Each row has a name. Each piece below is followed by the name of the row it came from, unless a question asks for something else. Each question is about the rows just above it. Places in a row count from 0.

M: [55  7 -7 -6]
Q: [ 83   9 -10  43]
A: [ -4 -19   2   0]
N: [20 -7  2 37]
S: [ -2  -5   2 -25]
W: [ -3  -4   2 -24]
B: [12  3 -2 14]
V: [  2  -4   1 -19]
E: [1 0 0 1]
X: [-2 -2  1 -7]
[-6] is at row and place | M, 3
Which entry of W is missing from [-24  -4  -3]? | [2]
Where do [ 83   9 -10  43] appear? | Q
[  2   0  -4 -19] is which row reordered? | A
[83] is at row and place | Q, 0
Put [-19  -4   1   2] back in order: which row is it? | V

K: [-36   0  20   7 -38 -15  -1 -12  57 -56 -44  83  51 -29   7  -7  37  29
 -16  14 -41 -12  -3 -34  53 -16 -14   4  14 -46  -3  -4 -16 -18 -60  14
  20   0]
C: [ 33  48 -54 -26   4  69 -22 -20  42  65   8 -28 -45 -18  -2 -19 -10  -8
  14 -30  -8  13  -6 -20 -31  15   8  -7  58 -11   3  15 -67  24 -24  15
   2 -32]
G: [  7 -11  -1   9  13  34  10 -17 -34 -29  43  28  49  -5 -20  -7  31 -19
 -23   8 -19  10 -21 -22 -31   0   4  32 -45  -1 -30 -15  23  -7  -9  -9
   4  30]
T: [-57  -4  37   2 -12 -48  26  35   7 -17   8 -56  29  24 -25  21  19   0
 -38 -37  24  22 -21   4  42 -12  21  17  12  21   3  18 -20 -76 -15  18
   4 -11]
Y: [  0  -3  17  23  -8  42 -49 -21  11  33 -15   9  25 -27   3 -21  -6 -15
  18 -87  48  14 -25  29 -26  44 -47 -18  43  53 -32  22 -18   4 -23  30
  34   6]
J: [-42 -30  29  35  -9 -32   8 -20 -15 -36   4  51  72 -21  -5  -4  17   9
 -26  -9   1 -12 -16  -4  -3  -4 -21  28 -15  11 -18 -17  31 -12  -7  18
  27  26]
U: [ 35 -56   3 -25  22   8  18  21 -11 -76  19  21  24  18 -12  29   4 -37
   7  37 -21  17  -4   4  26  12   7 -16 -57 -38 -15  24  42 -20  21 -12
 -48   0]
F: [ 44  67  -3 -21  -3  94 -48   5  13  39   0   0 -12  13   7 -28  30 -24
   5  -1 -19  12 -20 -36 -32  12 -23 -27   1   7 -20  -9 -44 -15 -54 -11
  15  19]
L: [-51  13 -17   4 -13 -24  37 -29  26 -13 -10  36  23 -17   1  22  -6  43
 -30  48 -46 -39   1 -35  13 -44  17  26  40 -46  35 -25 -21  -6   2  36
  13 -16]
R: [ 42 -31 -13 -32  -3  58 -30  59  52 -10  -2   5 -15 -12  18 -61   9 -44
  21 -28  13  42  23 -16  49  43 -27  -8 -44 -44 -30  24  20   7 -29 -27
 -26 -22]
P: [-37 -14 -10   7  17 -20  11 -16   2  35   8   5  42   4  17  36 -75  -2
 -19  31   0 -52 -25  -4 -38  -6 -39  -2  64  -8  31 -19  -1 -31  72 100
  15 -17]
H: [ -8 -25  34  34  -7  -7 -36  -3 -15   5   4  16  41 -23   0 -40  17 -18
   4 -78  50  23 -13  23 -16  38 -41  11  22  53 -46   5  26   5 -25  -4
  33  29]
Where does [21 17 12] start? Give its row and place. | T, 26
Where in the named rows is [39]? | F, 9
q: [-37 -14 -10   7  17 -20  11 -16   2  35   8   5  42   4  17  36 -75  -2
 -19  31   0 -52 -25  -4 -38  -6 -39  -2  64  -8  31 -19  -1 -31  72 100
  15 -17] | P
Put [  7 -16 -57 -38 -15  24  42 -20  21 -12 -48   0  35 -56   3 -25  22   8
  18  21 -11 -76  19  21  24  18 -12  29   4 -37   7  37 -21  17  -4   4
  26  12] back in order: which row is it? | U
Put [-11   4  18 -15 -76 -20  18   3  21  12  17  21 -12  42   4 -21  22  24
 -37 -38   0  19  21 -25  24  29 -56   8 -17   7  35  26 -48 -12   2  37
  -4 -57] back in order: which row is it? | T
[ 33  48 -54 -26   4  69 -22 -20  42  65   8 -28 -45 -18  -2 -19 -10  -8
  14 -30  -8  13  -6 -20 -31  15   8  -7  58 -11   3  15 -67  24 -24  15
   2 -32] is in which row? | C

